[5, 2, 3, 0, 3, 7, 2, 3, 3, 4, 5, 3, 4, 3, 3, 3]
Report the 3rd entry from the right.
A: 3
Report the 3rd entry from the left.
A: 3
The first entry from the left: 5
The second-last entry is 3
Report the fourth entry.
A: 0
The first entry from the right: 3

Questions about the array below.
1) Find the minimum.
2) Find the first entry in reading order.
3) Find the 3rd smallest entry.
4) Find the entry just right of 2.693.
5) Find the entry just left of -1.316.
[[-1.140  1.299 -0.666  0.908  1.749  2.244  2.775  2.474  0.296  1.446
   1.003]
 [ 0.105 -1.324 -0.374  0.042 -0.066 -1.449  0.629  1.057 -0.001  1.807
   1.302]
 [ 0.618  1.106 -1.870  2.454  2.628 -0.221  0.981 -0.890  2.542  2.195
   1.960]
 [ 0.673 -0.824  0.609 -0.013 -0.230 -0.833  0.308  1.170  0.656  1.739
   1.604]
 [ 1.838  2.271  1.696  0.765 -0.696  1.631  0.087  2.208 -0.721  1.310
   0.819]
 [ 1.524  2.691  0.523  1.674  0.608  0.701 -1.073  2.592 -1.316  2.869
   2.362]
 [ 0.645 -0.864  1.984  0.586  1.727  2.217  2.693 -0.912  2.671 -0.662
   0.146]
 [ 0.686  1.717  1.349  0.237  0.864  1.103  0.409  2.639 -0.582  1.292
  -0.162]]
1) -1.870
2) -1.140
3) -1.324
4) -0.912
5) 2.592

Read these off the matrix that follows. Indices start at 1.
1) Give the entry in row 1 and column 3.
2) Give the entry directly above 50.
3) Give the entry in row 1 and column 2.
4) Give the entry in row 1 and column 1.
5) Give the entry directly below the smallest entry.
6) Give the entry directly above the smallest entry.
7) Give the entry just left of 97.
8) Give the bottom-left entry.
 37  177   87   93
 55  121   66   52
 63   61   34  167
 63  116   70   64
 38  200   71   85
 44  204   97   96
 44  110   71   38
  9  198   80   71
 28  128   71   52
 70  225   48   24
 50  127   75   56
 98  100   42  108
197  128   65   88
141   21   91  181
1) 87
2) 70
3) 177
4) 37
5) 28
6) 44
7) 204
8) 141
